Below are the code and all the weights of a small trained network. Each question names an input and a class and asks about switching units off, where a switched-off unit gives its printed mean instead of its output.

import numpy as np


def w(rows, s, z=0):
    codes = np.array(rows[::2]) - 128.0
    scale = np.full(codes.shape[1], s)
    scale[-1] = z or s
    return codes * scale


def norm(h):
    return h / np.sqrt((h * h).mean(-1, keepdims=True) + 1e-5)


def f(y):
    return y / 2 * (1 + np.tanh(0.7978845608 * (y + 0.044715 * y**3)))


def log_softmax(a):
    a = a - a.max(-1, keepdims=True)
    return a - np.log(np.exp(a).sum(-1, keepdims=True))


def net(x, mask):
    res = np.array(x, float).reshape(1, 6) / 4 @ E
    u = 0
    for l in range(2):
        y = f(norm(res) @ A[l][:, :-1].T + A[l][:, -1])
        res = res + np.where(mask[u : u + 16], y, B[l][:, -1]) @ B[l][:, :-1]
        u += 16
    return log_softmax(norm(res)[-1] @ U[:, :-1].T + U[:, -1])


A, B = {}, {}
E = w([
[85,64,84,117,150,61,146,125,179,168,128,77],'x0',
[189,78,140,203,100,159,103,141,138,193,111,167],'x1',
[93,108,117,127,3,152,174,192,181,58,156,126],'x2',
[128,145,157,166,123,130,88,144,126,79,119,45],'x3',
[64,200,167,176,56,109,152,66,155,179,165,95],'x4',
[52,173,73,164,111,162,91,137,147,119,117,155],'x5',
],0.0047)
A[0] = w([
[105,187,3,170,131,162,67,129,161,104,129,144,79],'L0N0',
[120,129,118,118,53,128,159,106,184,121,136,131,119],'L0N1',
[62,165,17,130,124,180,57,145,124,180,113,138,35],'L0N2',
[136,95,136,100,94,132,157,156,178,110,184,156,130],'L0N3',
[188,126,116,136,65,99,142,135,159,116,215,81,151],'L0N4',
[123,53,66,121,117,115,137,125,164,152,127,78,93],'L0N5',
[115,134,115,149,208,124,110,93,81,179,140,124,40],'L0N6',
[132,133,67,36,88,154,138,89,129,192,200,218,215],'L0N7',
[111,146,43,118,127,73,162,144,79,166,151,243,2],'L0N8',
[141,236,113,65,96,131,92,102,80,78,145,146,194],'L0N9',
[131,165,161,135,114,132,204,77,176,195,162,113,43],'L0N10',
[106,80,90,79,171,141,107,161,103,88,106,169,104],'L0N11',
[59,74,119,143,152,78,165,143,159,161,102,87,108],'L0N12',
[62,93,122,110,153,154,164,109,88,60,130,78,76],'L0N13',
[131,193,89,101,180,130,89,105,102,161,146,162,183],'L0N14',
[129,168,119,189,128,112,72,157,115,87,101,65,163],'L0N15',
],0.0058,0.00099)
B[0] = w([
[200,125,129,31,144,131,120,105,155,166,178,60,214],'L0N0',
[87,141,127,155,170,103,137,126,124,165,98,142,222],'L0N1',
[165,164,147,92,116,158,120,111,95,105,209,115,211],'L0N2',
[103,123,150,101,200,183,129,195,138,189,150,75,228],'L0N3',
[158,130,157,137,192,134,106,133,92,161,133,122,222],'L0N4',
[116,158,86,114,120,197,89,90,104,119,94,153,224],'L0N5',
[49,153,170,122,118,218,145,201,156,163,102,100,222],'L0N6',
[143,150,198,133,85,73,81,140,164,121,1,14,253],'L0N7',
[205,81,177,137,145,91,100,176,164,59,108,49,203],'L0N8',
[135,80,141,122,129,91,207,50,149,114,109,150,236],'L0N9',
[138,102,63,163,122,103,103,162,48,69,159,109,201],'L0N10',
[120,126,126,205,139,73,116,111,35,107,159,190,232],'L0N11',
[129,115,141,87,74,226,102,23,50,69,64,152,232],'L0N12',
[143,145,80,131,218,95,157,129,224,175,84,130,199],'L0N13',
[79,91,173,144,96,109,195,168,111,123,134,82,216],'L0N14',
[149,66,200,136,79,80,63,174,165,98,78,70,198],'L0N15',
],0.0049,0.0028)
A[1] = w([
[93,208,154,133,78,123,141,69,146,177,149,75,220],'L1N0',
[202,119,73,212,113,163,2,132,171,222,160,112,166],'L1N1',
[138,171,195,110,189,73,75,157,94,152,148,74,203],'L1N2',
[210,94,235,148,57,111,134,101,119,150,124,197,173],'L1N3',
[177,206,236,155,57,158,207,119,91,35,113,182,143],'L1N4',
[148,57,97,109,137,75,67,154,61,89,237,144,151],'L1N5',
[209,73,134,76,118,160,157,39,114,148,169,77,147],'L1N6',
[161,84,132,160,43,181,73,195,71,180,141,179,122],'L1N7',
[197,99,44,96,168,49,111,201,97,128,79,190,192],'L1N8',
[52,65,113,138,78,182,200,232,220,90,167,139,137],'L1N9',
[174,185,93,126,45,19,155,122,60,181,158,89,96],'L1N10',
[228,82,153,91,180,45,139,125,25,189,190,68,161],'L1N11',
[99,121,200,230,185,119,110,55,107,199,149,120,131],'L1N12',
[82,186,128,67,180,42,167,72,150,88,141,123,135],'L1N13',
[76,173,94,190,87,67,164,105,75,168,129,104,109],'L1N14',
[149,159,121,75,188,183,151,170,135,156,216,37,249],'L1N15',
],0.0045,0.0015)
B[1] = w([
[215,25,92,99,180,92,82,177,81,113,149,169,232],'L1N0',
[148,133,133,86,147,67,240,101,182,46,109,146,227],'L1N1',
[112,89,139,141,63,144,147,176,181,179,121,187,235],'L1N2',
[94,89,85,94,116,108,153,64,212,57,117,69,219],'L1N3',
[87,105,28,94,153,187,34,97,60,193,76,118,214],'L1N4',
[151,178,83,151,135,31,117,115,100,190,186,105,157],'L1N5',
[97,210,100,106,18,168,108,80,121,90,153,194,185],'L1N6',
[38,190,111,124,206,91,194,68,118,136,155,143,223],'L1N7',
[95,179,158,230,113,113,63,132,135,150,198,90,222],'L1N8',
[101,112,188,81,184,144,135,166,27,245,114,177,192],'L1N9',
[152,151,164,187,124,70,72,178,131,100,248,100,144],'L1N10',
[117,169,93,92,60,170,110,146,160,114,199,106,254],'L1N11',
[101,132,116,88,178,148,148,202,109,151,127,192,200],'L1N12',
[157,100,114,222,124,147,168,131,205,130,119,190,217],'L1N13',
[174,172,80,165,254,140,61,164,105,104,107,135,152],'L1N14',
[151,218,176,103,66,195,186,108,97,205,195,200,214],'L1N15',
],0.0047,0.0034)
U = w([
[50,118,200,101,192,198,155,250,46,255,88,166,162],'0',
[140,127,61,237,195,36,30,167,25,99,206,139,132],'1',
[95,82,46,84,109,188,74,7,48,97,29,136,167],'2',
[161,192,132,57,36,162,134,116,168,131,233,129,128],'3',
[150,65,228,149,78,86,92,178,186,82,41,37,115],'4',
[99,138,116,166,199,77,253,78,202,74,110,193,138],'5',
[98,197,121,207,62,114,132,145,105,140,43,193,2],'6',
],0.0074,0.0049)

Each question gives the input, the list of numbers given to net, and the class t.
The units are the neurons (one row each of A and B). Each row of codes is followed by its name. A weight is (code - 128) times the scale printed after its matrix; where a second scale follows, it is the last column's (A, B and U).
mask holds one flag per neuron, layer by layer. A switched-off neuron (its flag False) gives its mean, the last column of its row in B, instead of its output. The means were averaged over made-up inputs and are rounded, as every weight is.
A unit's drop is (log p(t) with every unit on - log p(t) with that unit switched off) / (log p(t) with every unit on - log p(t) with every unit switched off).
The circuit of an input: a set's keep is (log p(t) with only the set's units on - log p(t) with every unit switched off) / (log p(t) with every unit on - log p(t) with every unit switched off). Starting from the 12 units with the biggest drops (on a tie, the unit counted first), units are removed one at a time, each time the one whose removal leaves the highest keep (on an exact tie, the one counted first), for as long as the keep stays at least 0.8.
units of the circuit, in order: the units of the circuit, biggest drop first
unit that matters most: the unit with the biggest drop
top k neurons: the k neurons with the biggest drops, biggest first
top k neurons in layer l: the k neurons of layer l with the biggest drops, biggest first
input [8,8,-4,-2,7,-4], class 2: top neuron	[L0N12]
input [-5,8,6,-2,-3,-3], class 5: units of the circuit, in order	[L1N3 L1N7]
input [-7,-3,-6,-3,-5,-8], class 3: units of the circuit, in order	[L1N11 L1N6]
input [-3,-7,6,-6,-3,5], class 5: top 2 neurons in layer 1	[L1N13 L1N11]
input [-6,-1,-2,-7,4,-6], class 4: top 2 neurons	[L0N7 L0N12]
input [-5,5,2,-1,1,-5], class 2: top 4 neurons	[L1N4 L0N0 L0N13 L1N3]
input [4,7,-2,8,8,0], class 1: units of the circuit, in order	[L0N10 L1N14]
input [2,8,7,3,0,4], class 5: units of the circuit, in order	[L1N1 L1N7]
input [-7,-7,-7,7,-2,-1], class 0: top 2 neurons	[L0N12 L0N6]
input [7,3,-1,-4,-7,8], class 3: units of the circuit, in order	[L0N0 L0N2 L1N11]
input [1,0,-3,-4,-3,-5], class 3: top 3 neurons in layer 0	[L0N15 L0N1 L0N13]
input [1,2,5,-1,-2,2], class 0: top 2 neurons	[L0N3 L1N9]
input [6,-6,-3,1,0,8], class 3: top 4 neurons	[L0N0 L0N2 L1N15 L1N4]
input [-1,3,5,-8,3,-1], class 4: units of the circuit, in order	[L0N7]
input [3,-4,-1,-3,-8,-7], class 1: units of the circuit, in order	[L0N11 L1N8]
input [8,-3,-6,-8,1,-6], class 2: units of the circuit, in order	[L0N12 L1N6]
input [7,-2,8,-6,1,3], class 0: top 2 neurons	[L0N3 L1N9]
input [-1,-8,4,7,-2,-7], class 5: top 4 neurons in layer 0	[L0N13 L0N0 L0N7 L0N9]
input [-6,-8,-6,-3,-4,-5], class 5: units of the circuit, in order	[L0N9 L0N12 L1N13]
input [3,2,-1,-2,-6,-8], class 3: unit that matters most	L1N11
input [8,-3,-2,-3,-3,-6], class 2: top 2 neurons	[L0N12 L0N5]
input [1,-7,1,-8,0,5], class 4: top 2 neurons	[L0N7 L0N8]
input [1,-1,8,-5,-7,-2], class 0: top 3 neurons	[L0N3 L1N9 L0N10]
input [5,-8,-3,7,-4,8], class 3: units of the circuit, in order	[L0N0 L1N15]
input [4,2,7,-1,-8,-8], class 1: top 4 neurons in layer 0	[L0N11 L0N6 L0N0 L0N14]
input [-8,-8,-8,2,5,-2], class 0: top 2 neurons in layer 0	[L0N6 L0N12]
input [7,6,-1,6,0,7], class 2: unit that matters most	L0N12
input [7,-2,5,-5,-1,1], class 2: top 2 neurons	[L0N12 L0N5]
input [-6,0,-8,8,5,0], class 0: top 2 neurons	[L1N12 L0N7]
